Z_739: -0.67, +0.08, -1.92, -4.20, -1.17, +4.65, +0.13, -4.47
Z_650: +6.00, +5.74, -6.07, -1.65, -6.85, -0.32, -5.04, -1.90
Z_858: +1.12, +1.29, -3.08, -2.22, -1.74, +1.79, -5.56, -4.11
Z_663: +0.08, -4.47, -0.67, +0.13, -4.20, -1.92, -1.17, +4.64
Z_711: +6.00, +5.74, -6.07, -1.65, -6.85, -0.32, -5.04, -8.49
perm: -4.47, +0.13, +4.65, -1.17, -4.20, -1.92, +0.08, -0.67	Z_739
which: +6.00, +5.74, -6.07, -1.65, -6.85, -0.32, -5.04, -1.90	Z_650

Z_943: +2.60, -1.65, -1.79, +2.97, +1.35, -2.82, +2.33, -0.82, +7.28, -0.52, -4.76, +3.55, +2.21, +4.41, -3.91, +1.81, -0.58, +1.14, +1.33, -2.20, -2.03
Z_784: +4.05, +1.42, -0.69, -2.75, +4.39, +1.92, +1.82, -2.37, +1.03, -1.39, +4.77, -1.46, -0.94, +2.53, +3.10, -1.55, +3.67, +3.02, -0.02, -2.43, -4.34
Z_584: +4.77, +4.39, -0.02, +1.82, -2.43, +1.92, +1.03, +1.42, -0.94, -0.69, -2.37, -1.46, -1.39, +4.05, -1.55, -2.75, +2.53, +3.67, +3.01, -4.34, +3.10
Z_29: -2.82, -2.20, +3.55, +1.33, +4.41, -2.03, +2.60, +2.32, -0.82, +2.21, -0.52, +2.97, -0.58, +1.14, +7.28, -1.79, -3.91, +1.35, +1.81, -4.76, -1.65
perm: -0.02, -2.43, -4.34, +4.05, +1.42, -0.69, -2.75, +4.39, +1.92, +1.82, -2.37, +1.03, -1.39, +4.77, -1.46, -0.94, +2.53, +3.10, -1.55, +3.67, +3.02	Z_784
perm: -4.76, -3.91, -2.82, -2.20, -2.03, -1.79, -1.65, -0.82, -0.58, -0.52, +1.14, +1.33, +1.35, +1.81, +2.21, +2.32, +2.60, +2.97, +3.55, +4.41, +7.28	Z_29
which: -2.82, -2.20, +3.55, +1.33, +4.41, -2.03, +2.60, +2.32, -0.82, +2.21, -0.52, +2.97, -0.58, +1.14, +7.28, -1.79, -3.91, +1.35, +1.81, -4.76, -1.65	Z_29
which: +4.77, +4.39, -0.02, +1.82, -2.43, +1.92, +1.03, +1.42, -0.94, -0.69, -2.37, -1.46, -1.39, +4.05, -1.55, -2.75, +2.53, +3.67, +3.01, -4.34, +3.10	Z_584
which: +4.05, +1.42, -0.69, -2.75, +4.39, +1.92, +1.82, -2.37, +1.03, -1.39, +4.77, -1.46, -0.94, +2.53, +3.10, -1.55, +3.67, +3.02, -0.02, -2.43, -4.34	Z_784
perm: -1.65, -4.76, +1.81, +1.35, -3.91, -1.79, +7.28, +1.14, -0.58, +2.97, -0.52, +2.21, -0.82, +2.32, +2.60, -2.03, +4.41, +1.33, +3.55, -2.20, -2.82	Z_29
perm: -0.94, -4.34, -2.43, +3.10, -0.02, -1.39, +4.77, +1.03, +3.02, -1.46, -1.55, -2.37, +1.82, -0.69, +1.42, -2.75, +4.39, +2.53, +4.05, +3.67, +1.92	Z_784

Z_326: -0.51, -0.42, -2.68, -1.48, -3.58, +2.03, -2.81
Z_335: -0.51, -0.42, -2.68, -1.48, +4.56, -6.28, +7.21
Z_617: -2.78, -0.42, -2.68, -1.48, -3.58, +2.03, -2.81
perm: +7.21, -0.51, -0.42, -2.68, -1.48, +4.56, -6.28	Z_335
which: -2.78, -0.42, -2.68, -1.48, -3.58, +2.03, -2.81	Z_617

